In the rows, 128 means zero.
Known rows:
breskal: [119 148 140 140 100 130 171 172 130 122 131 124 161 192 130 154 102  96
  98 127 133 118 133 146 134 117 126 121]
bresok: [113 104 114 124 119 119 133 172 139 134  88 156 148  91 104 155 121 117
 131 147 127 125 125 151 143 122 135 138]
tratilok: [112 165 105 111  61 123 132 165 136  98 128  78 140 116 148 130 113  98
 120 125 146 111 131 126 134 130 151 126]
nutruflam: [125 124 137 117 159 118 189  87 112 184 169 120 129  96 116 121 162 151
  45 129 136 154 138 142 112 129 132 191]
nostan: [141 136 161 121 152 110 168 111 119 178 164 118 135 121 119 129 158 124
  59 139 144 165 142 150  99 115 138 173]
tibrek: [146  93  86  99 180 105 147 106 162 112 141 136 147  49 117 126 151  65
  87  97 155 133 159 155 126 129 173 105]
baskano: [108 119 162 114 145 121 111 107 132 142  95 102 156 116  97 134 128 142
 136 126 138 121 138 175 115 116 164 120]
viploski: [120 110 177  87 161 129 142  81 157 156  99 105 135 161  92 134 107 139
 120 135 116 150 153 126 137 148 159 131]
stutopir: [106 118 156 134  92 134 183 158 156 119 123  75 138 196 118 140 114  83
  74 128 141 137 115 156 117 124 152 125]
tatrun: [121 136 123 138 118 129 163 160 124  78 140 112 151 135 135 137 134 102
  67  99 159 116 132 175 116  98 165 100]
tefer: [127 161 136  87 101 107 162 113 113 143 137 145 121 133 111 151 146 127
 117 144 129 116 152 124 107 113 133 160]
klosku: [112 109 161 134 112 123 152 140 134 117 119 156 147 133 111 145 138 130
 140 135 119 119 110 165 118 112 135 134]
pafilur: [110 157 128 133  68 128 157 171 130 121 144  84 136 138 151 137 116 120
  97 128 137 111 119 123 137 136 131 143]
pliski: [113 164 107 116  63 125 159 135 115 125 130  96 141 139 141 149 123 116
  84 131 141  79 133 129 122 118 137 146]
pubra: [124 159 119  85  97 107 148  98 116 153 131 141 127 114 112 145 138 152
 129 142 130 116 159 123 112 122 130 164]
staklek: [117 142 135 144  80 128 162 167 131 119 121 109 155 189 129 149 101 109
 108 130 136 112 136 139 144 117 131 122]
klakol: [139 118 154 112 139 121 149  89 136  83 126 165 145 141 116 151 119  95
 136 119 104 132 110 132 121 117 160 101]
skelos: [104  99 136 129 139 129 169 125 120 126 118 160 141 110 114 146 136 154
 112 123 111 102 110 163 127 116 119 148]
kitravam: [138 106 115 102 125 108 154 137 160 124 121 178 144 132 112 149 119  91
 142 129 119 124 150 121 148 146 129 119]
grevamak: [117  92 101 151 152 125 175 119 110 148 143 174 162  89 126 139 146 141
  82 104 123 111 108 173 130 112 117 154]
mibrik: [138 106 156 116 149 127 161  99 144 112 140 159 150 155 117 145 112 102
 112 123 101 132 111 125 131 133 145 119]

Facts:
bafo ζ:836 Θ:649 κ:gedrel
bapo ζ:485 Θ:873 κ:bribu
baskano ζ:939 Θ:612 κ:plekul
bedrin ζ:485 Θ:874 κ:trufoso
beklo ζ:960 Θ:902 κ:mupero
bepoga ζ:958 Θ:612 κ:doten
bestepa ζ:485 Θ:649 κ:pliklus
beter ζ:939 Θ:649 κ:kiflo
bofle ζ:811 Θ:135 κ:traflim
bremu ζ:958 Θ:874 κ:droplom
breses ζ:958 Θ:902 κ:butiklos
breskal ζ:485 Θ:649 κ:nuplak
bresok ζ:960 Θ:612 κ:tratilok
bribu ζ:485 Θ:902
brosel ζ:836 Θ:612 κ:zisiklo
brozo ζ:896 Θ:873 κ:debrukor
bukim ζ:836 Θ:873 κ:pliski
butiklos ζ:811 Θ:874
dasti ζ:960 Θ:873 κ:pokifol
debrukor ζ:836 Θ:135 κ:grones
diflu ζ:836 Θ:873 κ:beklo
doten ζ:958 Θ:874 κ:grevamak
drabreto ζ:485 Θ:902 κ:mutir
drebu ζ:939 Θ:612 κ:kitravam
drena ζ:896 Θ:612 κ:pagrin
driku ζ:958 Θ:649 κ:mefo
drini ζ:811 Θ:135 κ:pliplekal
droplom ζ:485 Θ:902
druklem ζ:485 Θ:135 κ:sigagim
dugrek ζ:811 Θ:873 κ:segogre
dunek ζ:896 Θ:135 κ:skedil
faklal ζ:896 Θ:649 κ:grenu
fiseplun ζ:958 Θ:873 κ:trogren
fiskim ζ:960 Θ:135 κ:klakes
flefler ζ:896 Θ:649 κ:robribal
flela ζ:836 Θ:612
flipo ζ:836 Θ:873 κ:skodrel
flito ζ:896 Θ:873
flogran ζ:836 Θ:874 κ:klavol
flogrel ζ:811 Θ:135 κ:beter
fluflom ζ:939 Θ:873
gedrel ζ:896 Θ:874 κ:pafilur
giflil ζ:896 Θ:874 κ:vomam
giges ζ:811 Θ:902
godam ζ:958 Θ:612 κ:lebrak
goper ζ:836 Θ:902 κ:zadam
gotra ζ:960 Θ:649
grelin ζ:896 Θ:612 κ:stobrer
grenu ζ:485 Θ:874
grevamak ζ:958 Θ:612
gridos ζ:939 Θ:874 κ:goper
grones ζ:939 Θ:873
grorik ζ:958 Θ:902 κ:klakol
grupas ζ:811 Θ:874 κ:rasuk
gugral ζ:896 Θ:874
kekor ζ:896 Θ:612 κ:kirom
kiflo ζ:485 Θ:612 κ:nenom
kirom ζ:960 Θ:135 κ:modram
kitravam ζ:485 Θ:874 κ:pokefle
klabra ζ:811 Θ:612 κ:breses
klabruk ζ:485 Θ:873 κ:stufo
klakes ζ:960 Θ:902
klakol ζ:939 Θ:902 κ:skelos
klavol ζ:485 Θ:874 κ:lugok
klikek ζ:960 Θ:873 κ:steflan
klikla ζ:896 Θ:649 κ:driku
klipon ζ:958 Θ:612 κ:bresok
klistam ζ:958 Θ:873 κ:revur
klokler ζ:939 Θ:135 κ:klabra
kloklon ζ:811 Θ:135 κ:mutrar
kloralu ζ:939 Θ:902 κ:bukim
klosku ζ:836 Θ:612 κ:tefer
klostir ζ:939 Θ:873 κ:lidrusel
klumugru ζ:958 Θ:902
kovi ζ:896 Θ:873 κ:sidir
lebrak ζ:958 Θ:135 κ:kovi
ledopum ζ:896 Θ:135
lerik ζ:896 Θ:873 κ:stebul
lidrusel ζ:485 Θ:902 κ:brosel
lodur ζ:896 Θ:612 κ:klokler
ludras ζ:896 Θ:874 κ:baskano
lugok ζ:958 Θ:874
lusketre ζ:958 Θ:902
marefor ζ:896 Θ:612 κ:gotra
mefo ζ:960 Θ:612 κ:rubim
mibrik ζ:836 Θ:902 κ:fiseplun
mifir ζ:960 Θ:874 κ:misu
misu ζ:896 Θ:135 κ:drini
modram ζ:958 Θ:873
mono ζ:896 Θ:612 κ:stekluzir
muflor ζ:485 Θ:649 κ:drabreto
mukedi ζ:958 Θ:873 κ:staklek
mupero ζ:811 Θ:649 κ:vigru
mutir ζ:485 Θ:902 κ:flogran
mutrar ζ:896 Θ:873 κ:drebu
nadon ζ:485 Θ:612 κ:zuge
neklal ζ:960 Θ:874 κ:drena
nenom ζ:939 Θ:649 κ:flito
nistor ζ:960 Θ:902 κ:mono
nivis ζ:896 Θ:902 κ:talotes
nofen ζ:896 Θ:135 κ:nostan
nograk ζ:896 Θ:135 κ:klipon
nostan ζ:896 Θ:873 κ:nutruflam
nuplak ζ:939 Θ:873 κ:diflu
nusi ζ:958 Θ:873 κ:gugral
nusti ζ:960 Θ:874 κ:petem
nusuva ζ:836 Θ:902 κ:zaskis
nutruflam ζ:958 Θ:873 κ:flela
nutu ζ:896 Θ:612 κ:fiskim
pafilur ζ:836 Θ:135 κ:truni
pagrin ζ:811 Θ:902 κ:kloralu
peke ζ:939 Θ:873 κ:skitrem
petem ζ:939 Θ:873 κ:rakel
plekul ζ:939 Θ:902 κ:nadon
pliklus ζ:896 Θ:649 κ:plodrigo
pliplekal ζ:836 Θ:873
pliski ζ:811 Θ:135 κ:plustumor
plodrigo ζ:485 Θ:873 κ:klosku
plofoske ζ:896 Θ:874 κ:bestepa
plolor ζ:811 Θ:873 κ:kloklon
plopa ζ:958 Θ:135 κ:bofle
pluklin ζ:811 Θ:135 κ:giges
plustumor ζ:811 Θ:612 κ:lusketre
pokefle ζ:939 Θ:649 κ:klistam
pokifol ζ:960 Θ:649 κ:volir
potras ζ:836 Θ:874 κ:neklal
pubim ζ:939 Θ:902 κ:breskal
pubra ζ:811 Θ:873 κ:zeska
rakel ζ:896 Θ:874 κ:tegri
rasuk ζ:939 Θ:649 κ:truve
repar ζ:485 Θ:874 κ:nistor
repliso ζ:960 Θ:649 κ:giflil
revur ζ:958 Θ:135 κ:kekor
robribal ζ:939 Θ:902 κ:plopa
roflu ζ:485 Θ:612 κ:grorik
rosusar ζ:811 Θ:902 κ:flefler
rubim ζ:958 Θ:873 κ:vevol
satrun ζ:811 Θ:874 κ:vudraga
segogre ζ:939 Θ:135 κ:mibrik
sidir ζ:960 Θ:649 κ:skoteklis
sigagim ζ:811 Θ:135 κ:stubru
skaplun ζ:896 Θ:874 κ:flogrel
skedil ζ:939 Θ:612 κ:gridos
skelos ζ:958 Θ:612 κ:ledopum
skirem ζ:939 Θ:902 κ:klikla
skitrem ζ:939 Θ:873 κ:potras
skodrel ζ:958 Θ:649 κ:pubra
skoteklis ζ:896 Θ:135 κ:peke
staklek ζ:485 Θ:649 κ:godam
stebul ζ:939 Θ:649 κ:zegi
steflan ζ:958 Θ:902 κ:klabruk
stekluzir ζ:958 Θ:874
stibruk ζ:811 Θ:874 κ:tibrek
stobrer ζ:485 Θ:873 κ:bepoga
stubru ζ:836 Θ:902 κ:roflu
stufo ζ:958 Θ:902 κ:klumugru
stutopir ζ:836 Θ:649 κ:tatrun
talotes ζ:836 Θ:612 κ:mukedi
tatrun ζ:939 Θ:649
tefer ζ:811 Θ:873 κ:druklem
tegri ζ:811 Θ:649 κ:toflus
teper ζ:896 Θ:902 κ:faklal
tibrek ζ:939 Θ:874
toflus ζ:939 Θ:874 κ:bedrin
tolum ζ:811 Θ:612 κ:teper
traflim ζ:960 Θ:873
tratilok ζ:939 Θ:135 κ:dasti
trigoze ζ:939 Θ:873 κ:zagrol
trogir ζ:485 Θ:135 κ:bremu
trogren ζ:960 Θ:612 κ:grupas
trufoso ζ:896 Θ:873 κ:mifir
truni ζ:811 Θ:612 κ:nivis
truve ζ:958 Θ:612 κ:pubim
tuflol ζ:485 Θ:612 κ:satrun
vazal ζ:939 Θ:612 κ:fluflom
vevol ζ:836 Θ:612
vigru ζ:939 Θ:902
viploski ζ:836 Θ:874 κ:ludras
volir ζ:811 Θ:902 κ:repar
vomam ζ:960 Θ:135 κ:vazal
vudraga ζ:958 Θ:135 κ:muflor
zadam ζ:811 Θ:873
zagrol ζ:958 Θ:649 κ:lodur
zaskis ζ:896 Θ:612 κ:bapo
zatru ζ:896 Θ:902
zegi ζ:939 Θ:135 κ:trigoze
zeska ζ:836 Θ:902 κ:trogir
zisiklo ζ:485 Θ:649 κ:nutu
zuge ζ:958 Θ:135

Rows:
No name comes twice in this set of rows, the named rows included.
[132 149 106  83 137 103 129 150 118 153 146 161 134  50 121 133 145 154
 113 119 143 125 169 134 139 123 125 151] -> flito
[115 117 108 139  97 113 140 105 121 150 115 166 166 137 112 158 127 127
 152 133 117  96 124 144 120 112 124 145] -> klabra
[118 155 133 150  92 128 154 142 130  95 141 117 155 182 133 139 102  91
 115 112 134 133 123 146 117 107 150 122] -> rasuk
[131 157 137  93 120 106 133 107 126 165 151 118 135 113 116 125 138 118
 128 136 144 151 151 139 108 122 149 164] -> petem
[120 156 157  85  94 113 151 131 138 163 141 122 119 154 110 132 131 138
 148 154 122 159 149 122 114 137 129 175] -> flipo
[131 128 190 105 164 137 132  56 130 114 113 128 150 171 112 146 116 122
 105 117 114 128 121 138 120 120 166 104] -> robribal
[ 99  86  99 115 124 125 159 130 138 144 112 147 147  81 102 139 131 152
 133 120 113 108 119 160 144 136 117 148] -> klipon
[119 100 133  73 207 137 126  66 122 122  99 140 152  81 108 136 107 212
 112  94 108  94 151 132 177 160 135 113] -> klumugru
[101 143 124 105  48 126 149 172 152 134 123  66 129 160 135 138 101 101
  99 150 134 114 126 115 134 144 134 152] -> nograk
[105 108 146  91  97 118 142 186 153  49  98 149 121  98  97 146 147  98
 178 125 131  97 116 172 116 101 156  97] -> skedil
[131 113 107  93 165 126 150  91 112 118 141 198 144  72 118 146 122 177
 121  94 101 101 145 120 162 137 119 138] -> lugok

The same nodes again, as new rows of numbers:
Known rows:
satrun: [173 133 155 142 157  78  96 133 134 155  95 154 125 125 147 122  66 128
 130 109 110 143  89 133 157 117 120  87 132 138 111 118 175 109]
diflu: [172 130 132 137 172  74 106 159 148 191  76 135 131 125 177 151  72 126
 117  90 117 138 104 139 154 102 152 115 100 106  76 165 171  77]
bapo: [153 129 134 155 166  82  89 134 137 152  83 146 128 121 148 123  76 117
 102 108  91 135 100 130 153 112 118  98 138 114 104 132 178  97]
plustumor: [115 210 118 178 152  59  92 143 151 120  87 158 131 113 169 159  94 126
 137  88  92  79 105  77 153  72 122 115 146 127 150 149 125 132]
repliso: [135 147 125 173 173  86  92 126 134 149  82 143 115 121 182 139  97 137
 102 106 108 133 123 128 173 107 131 105 142 112 104 149 156 113]
goper: [139 143 133 163 178  76  84 134 153 151 104 152 113 120 171 128  84 121
 108 105 106 129 103 126 187 102 124  94 117 115 111 142 158  93]
pafilur: [156 141 125 181 178 101  99 147  85 142  88 134 106 102 175 133  99 148
 118 121 143 172 117 168 199 144 140  66 118 138  48 109 188 136]
skirem: [156 129 139 164 166  74  93 119 136 145  82 156 112 125 169 133  85 126
 111 104 104 141 116 129 179  98 120 115 129 104 117 145 160 106]
trogir: [168 138 114 177 160 104  77 155  78 159  91 136 128 140 161 115 104 152
 104 119 132 145 120 138 160 128 125  62 138 112  83  98 184 116]
bepoga: [105 202 133 190 145  81  81 146 159 136 107 143 111 104 161 176  92 105
 118  83  86  83 128 103 174  90 124 140 120 132 142 144 129 130]
tolum: [118 212 114 179 154  56  96 141 155 123  93 151 117 102 154 170  85 117
 137  92  99  96 112 100 154  76 126 117 140 132 146 155 137 149]
rasuk: [197 142 114 154 159  66 113 165 116 196  52 130 126 131 180 178  92 142
 127  75 134 141 126 145 143  80 165 143 104  84  85 184 164 100]
klosku: [123 194 143 148 125  41  38 130 179 116 117 145 107  96 178 160 135 102
 110 112 129  86 140  91 177  80 135 151 132 185 125 191 151 186]
plodrigo: [179 121 153 126 132  62  50 126 142 140  95 142 124 113 151 117 117 103
  87 119 118 134 113 120 160 109 125 131 148 158  89 161 200 140]
viploski: [153 124 164 141 164  86  89 133 148 161  98 152 120 123 167 124  71 129
 124 110 113 137 100 135 175 119 122  92 111 140  96 123 165  98]
driku: [137 156 126 179 159  96  82 148 127 152 103 138 118 115 170 143  99 113
  95  96  95 119 118 120 178 117 125 115 127 113 100 132 165 102]
kloklon: [181 153  97 175 153 116  98 142  92 143 110 136 131 130 189 111  92 153
 116 122 147 150 102 151 154 109 128  68 138 117  78 102 200 129]
pubra: [159 138 129 149 169  73 101 136 141 147  89 150 129 119 155 125  72 119
 110 110  96 143  94 125 156 113 124  88 144 117 102 137 180 105]
zagrol: [135 155 124 183 160  98  84 147 127 150 105 138 115 115 167 144  95 112
  94  97  93 121 119 124 179 118 126 112 126 113 103 129 164 101]
faklal: [131 152 124 178 175  96  86 123 135 160  89 136 115 120 166 138  96 136
  92 100 104 122 118 132 168 108 128 104 150 117 107 143 153 106]
gotra: [131 148 122 174 174  87  90 127 139 151  86 142 115 126 179 138  91 136
  99 108 106 132 126 124 171 106 126  98 140 107 110 145 153 109]

Rows:
No name comes twice in this set of rows, the named rows included.
[157 115 171 145 165  90  94 117 143 167  86 151 116 130 163 128  71 139
 120 108 111 148 111 141 170 123 120 101 128 137 106 127 157 105] -> nusti
[187 124 120 167 156 100  92 157  77 175  72 135 126 145 189 133 107 165
 115 111 147 158 134 146 164 121 141  88 122 101  72 123 178 116] -> segogre
[148 193 124 167 154  58 111 151 156 179  63 131 114 113 176 206  88 137
 144  64 124 101 131 128 145  59 161 163 110 117 122 194 122 129] -> trogren
[143 128 173 169 184  97 125 102 115 126  43 148 112  75 171 138  94 136
 121  85  89 155  83 155 195 130 135 136 157 154  55 140 167 112] -> kovi
[156 121 176 156 169  99 102 107 136 163  84 141 103 106 144 134  72 136
 119 100 110 152 102 166 176 128 125 111 135 155  91 124 166 115] -> gedrel
[152 126 193 137 160  90  98 131 115 135  54 178 149 125 214 104 106 157
 145  85  98 108  65  92 188 112 121 116 130 150  74 121 144  73] -> potras
[144 121 144 151 172  87  97 118 147 158  81 146 121 121 174 130  78 131
  99 110 100 145 113 133 167 118 126 107 138 118  96 146 164  98] -> klikek
[ 99 194 128 186 160  73  91 121 169 135  88 147 108 112 170 173  86 127
 125  96  97  96 133 107 166  82 124 126 135 127 148 158 117 142] -> mefo
[149 145 139 156 150  80  56 119 137 150  97 133 111 113 170 132 129 127
  82 107 122 122 128 125 173 106 134 129 158 151  95 167 172 139] -> pliklus
[163 141 152 197 167 121 109 145  49 125  71 140 108  85 181 138 118 144
 123  95 122 168 106 165 217 159 139 106 129 148  30  95 190 130] -> lebrak
[ 94 204 124 181 162  66  87 141 171 129  96 148 111 103 172 171  85 117
 129  96 101  89 122 102 173  79 129 117 117 136 136 156 125 137] -> brosel
[170 133 149 142 160  80  94 133 140 158 103 155 126 131 145 119  61 130
 126 111 108 139  92 129 153 117 115  77 132 130 118 115 172 104] -> butiklos
[107 207 154 208 161  80 121 126 128  93  70 146  88  47 157 198  96 101
 145  71  84 120 110 140 211 107 134 164 124 164  96 144 142 165] -> godam

The same nodes again, as new rows of numbers:
Known rows:
marefor: [127 124 152 119 120 154 147 104 144 132 132 131 168 147 131 116 106 122
 119 135 142 107 201 166  63  56  98  91 155  73 106 126]
mefo: [116 127 177 103 128 150 166 110 136 133 155 144 134 134 125 132 120 108
 105 124 153 101 211 169  69  96 104 100 133  91  90 110]
mupero: [ 98 115 154 111 134 146 158 122 126 110 149 146 147 116 121 107 136 109
  82 116 134 119 186 182  53  69 105  93 132  89 103 113]
breskal: [ 97  95 176  90 123 141 180 150 136 132 164 111 146 111 105 117 136  96
  76 106 134 110 225 182  44  66  95  72 115  82 126 141]
stebul: [ 95 129 161 116 127 154 144 106 122 111 139 163 120 110 130 118 146 111
  90 123 140 125 173 175  59  78 121  96 127  86  94 109]
traflim: [ 85 138 128 115 102 187 147 156 120 141 132 130 128 116  75 102 151  52
  87 116 130 110 169 166  72  93 105  79 152 124  97  98]
droplom: [100 139 136 117 103 176 146 145 121 156 143 105 163 132  67  95 133  40
 112 123 119  96 178 157  80  83  84  80 165 130 119 111]
kloklon: [121 122 158  91 122 154 155  91 129  93 142 151 161 132 116 105 132 115
  93 117 142 118 183 174  67  71  95 109 124  87  99 104]
pluklin: [117 118 158  95 123 156 153 104 130 101 137 149 167 137 115 106 126 114
  89 115 142 114 184 171  64  69  97 108 125  87  96 100]
kitravam: [147 137 169  81 145 145 134  80 126 151 170 109 165 112  86 107 127  61
 169 143 116  92 178 164  81 109  85  85 143 132 144 139]
tibrek: [136 148 137 107 148 160  71 113 132 183 126 129 130 136  80 120 106  55
 142 127 135  76 115 152  65  91 119  96 160 149  84 111]
bafo: [ 99 120 163 116 108 162 155 121 134 126 136 138 137 118 127 119 145 104
  99 134 138 119 197 163  64  74 115  82 129  78 110 117]
nadon: [113 127 175 104 116 147 183 113 146 135 163 125 166 139 123 116 110  98
 112 129 137  94 228 167  76  79  87 100 140  90 116 120]
skaplun: [153 123 148 101 152 151  92  88 124 157 135 110 179 123 100 109 115  91
 168 150 123  99 155 159  58  84 101  73 152 112 130 138]
flefler: [109 119 142 119 115 163 154 113 130 113 132 134 166 122 128 100 136 116
 106 134 130 129 197 173  59  58 100  77 144  71 121 124]
neklal: [115 133 144 105 148 167 117  98  98 167 141 113 167 106 113 102 132  80
 164 122 140  83 180 185  62 135 108  88 120 128 104 104]
zuge: [116 129 141 107  89 189 140 133 149 138 114 138 135 155  88 121 110  79
  88 104 155  94 171 159  83  64 110 113 138 105  79  95]
pokifol: [103 136 161 101 118 163 177 104 126 110 157 148 121 108 113 117 153  93
  99 123 140 123 202 180  76  98 104  90 129  95 106 116]
petem: [ 89 127 151 116 128 161 131 106 103 104 139 157 119  93 111 106 171  93
  94 127 129 137 155 175  57  88 119  82 122  98 107 111]
stufo: [102 118 161 120 126 163 127 111 104 129 142 130 134 110  96 119 152  80
 118 131 132 123 164 159  71  96 111  84 125 111 111 113]
flipo: [ 91 119 153 115 109 172 141 124 111 122 137 132 137  97 108 106 167  88
 103 133 126 135 181 166  60  84 113  67 124  89 121 120]

Rows:
No name comes twice in this set of rows, the named rows included.
[ 98 141 132 127 124 171  99 135 111 151 119 136 120 128  76 114 137  61
  98 117 136 106 128 154  60  79 115  90 156 128  81 102] -> vigru
[ 95 124 163 107 119 161 171 123 124 121 152 145 133 112 118 118 146  98
  90 124 141 117 206 175  65  95 107  87 126  91 101 106] -> repliso
[115 116 173  83 102 161 179 111 138 114 154 127 176 133 109 104 128  98
  99 120 137 109 222 166  74  76  85  97 120  82 119 112] -> trogir
[120 126 169  82 111 167 163 107 131 111 142 143 139 128 106 120 137 102
  94 114 152 111 201 167  71  90  98 103 120  90  93 105] -> kirom
[107 133 162 105 130 161 144 103  98 123 155 131 130 103  91 114 163  76
 118 129 131 125 176 165  70 112  97  79 132 115 111 116] -> nistor
[107 121 190 108 118 147 169 134 140 145 171 151 188 135 135 110  72 105
 104 140 128 112 239 158  75  97  98  95 141  83 120 108] -> roflu
[146 137 168  81 157 149 116  79 119 154 162 124 135 108  88 124 133  70
 161 137 131  95 162 163  73 122 102  86 136 136 117 129] -> mifir
[139 130 166  99 167 139  81  84 114 154 143 139 135 114 105 125 125  88
 152 138 132  96 133 157  56 105 121  91 132 126 103 122] -> gridos
[102 100 175 102 155 135 102 130  96 135 141 128 109 102  91 133 154  98
  86 108 142 124 150 163  25  78 120  70 111 101  93 135] -> pubim
[111 136 150 111 140 150 137  85  99 105 153 139 147 107  94  97 159  83
 120 131 120 129 155 171  69  92  92  89 142 115 117 119] -> volir

Now the same nodes, written a new way:
Known rows:
fluflom: [134 141  88 158 191 164 155  96  82 125 108 124 121 125 133 116 108  80
 184 105 137 101 125 166 126 154 133 122  94 185]
gotra: [120 171  63  89 117 129  97 118 164 105 136 126 177  86 161  91 126  64
 126 119 172 125 119  95 133  25 131 148 118  61]
lusketre: [154 129 108 166 153 151 137 139 153 216 130 136 114 107 113 110 209 150
  82 152  64 141 139  85 126 147 115 130 154 134]
modram: [112 126  71 176 203 158 153  67  76 147 148 129 113 116 144  51 132 121
 197  72 126 124 131 138 115 145 121 120 109 160]
flela: [150 133  83 132 126 152 172 146 179 171  98 149 170 147 100 161 120 141
 104 146  88 124 162 124 145 135 132 140 159 115]
lebrak: [143 117 134 132 121 137 125 126 133 131 144 139 161 126 131 124 142 138
 114 134 115 144 132  99 130 117 125 122 120 116]
flipo: [111 114 166 141 168 122 158 110  93  89 130 120  90 146 149 108  67 106
 181  75 145 130 112 191 125 145 139 111 140 178]
fiskim: [148 127 131 108 142 123 130 137 138 142 134 133 146 122 131 116 128 137
 109 148 132 125 122 110 138 110 147 131 112 116]
klavol: [127 129 121 102 171 124 125 106  88 113 140 110  98 104 142 109 141 101
 153 128 155 106 115 150 127  99 128 141 142 131]
kirom: [125 130 117 119 145 113 126 122 139 150 135 137 127 128 135 100 139 160
 115 111 127 121 121 108 128 116 161 127 103 109]
nofen: [109 119 180 123  97 107 152 171 135 121 133 149 220 149 126 157  92 106
 104 121 116 156 144 115 138 140 128 128 127 113]
flefler: [114 146 107  96  66 113  84 141 147  65 149 125 197 125 145 182 139  72
 133 142 193 140 136  98 132  81  95 140 125  66]
plekul: [152 139 148 160 127 143 108 164 174 196  87 135  68 130 119 178 150 136
  84 168 109 151 112 102 122 157 151 137 118 155]
bresok: [156 115 125 112 114 129 129 143 163 153 119 129  95 117 104  96 109 196
 106 160 118 129 131 106 134 118 146 138 134 119]
rasuk: [101 160 102  82  59  84  87 132 143  40 127 124 177 149 140 156 129  95
 110 112 152 104 129 126 135  88 107 128  96  65]
roflu: [152 110 121 101 128 141 139 142 155 168 116 138 101 132 106 146 137 181
 104 177 114 119 140 115 135 121 143 157 153 109]
nostan: [100 120 132 164 182 127 192 129  77 114 136 138 192 142 139 112  80  64
 173  82 130 135 148 162 128 167 115 123 129 163]
vevol: [151 132  74 141 127 170 130 115 181 178 106 138 105 125 107 139 130 181
 124 143 105 130 138 121 134 103 148 135 154 120]
grenu: [143 123  79 102 186 118 129 112  79 128 144 115  88 149 135 185 192  97
 157 158 162  87 134 135 128 167 112 142 123 110]
druklem: [143 117 140  98 146 112 138 131 123 146 134 134 130 139 129 148 154 138
 108 153 119 117 130 121 132 125 143 141 130 112]
plolor: [ 75 117 158 152 148 121 143  96  82  81 123 126  90 151 149  93  70 122
 183  53 135 135 113 176 109 154 144 108 102 178]

Rows:
No name comes twice in this set of rows, the named rows included.
[ 84 118 128 171 167 133 150  86  74 132 145 126 105 128 145  76  95 127
 187  61 144 135 124 159 115 148 133 117 120 169] -> mutrar
[157 110 122 110 145 152 119 143 168 187 107 140  78 121 117 177 122 158
 121 190 142 153 130  99 128 110 165 169 155 115] -> nadon
[122 141 115  67  59 103  93 124 128  40 168 115 191 112 135 116 157 101
 114 142 158 114 132 111 134  62  86 125 142  69] -> zagrol
[164 117 168 137 123 139 140 151 144 181 135 122 122  88 102  92 186 157
  64 172  70 136 130 104 131 131 106 117 176 141] -> breses
[123 137  98  86  62  87  73 143 124  63 162 117 170 152 135 212 175 103
 140 153 198 115 141 101 134 125  85 127 112  56] -> faklal
[108 124 130 171 179 152 163  96  79 122 134 125 141 110 141  76  86  92
 183  79 140 138 128 153 122 134 123 120 125 179] -> trufoso
[ 97 167  51  92  85  86  90 143 143  79 122 136 187 183 139 212 156  87
 130 123 164  99 146 108 132 134 108 137  69  50] -> tatrun
[122 114 179 131  85 115 111 133 129 116 144 129 153 126 130 133 104 160
 117 115 132 149 119 110 129 114 137 119 120 123] -> nograk
[115 128  63 170 180 139 125  66  64 117 136 119  79 161 129 130 160 154
 200  97 137  91 128 155 111 199 126 107  78 167] -> zadam
[147 121 193 155  96 134 120 175 163 163  98 137  96 131 117 178 119 124
  71 161  96 168 118 115 126 156 125 125 144 154] -> rosusar
[149 113 149 156 130 134 133 157 149 192 135 134 112 119 114 125 183 154
  71 163  77 154 136  98 124 164 112 123 159 133] -> grorik
[111 125 130 158 161 143 147  87  83  91 119 121 115 128 134 107  94 102
 183  89 129 118 118 169 120 149 125 111 110 187] -> pubra

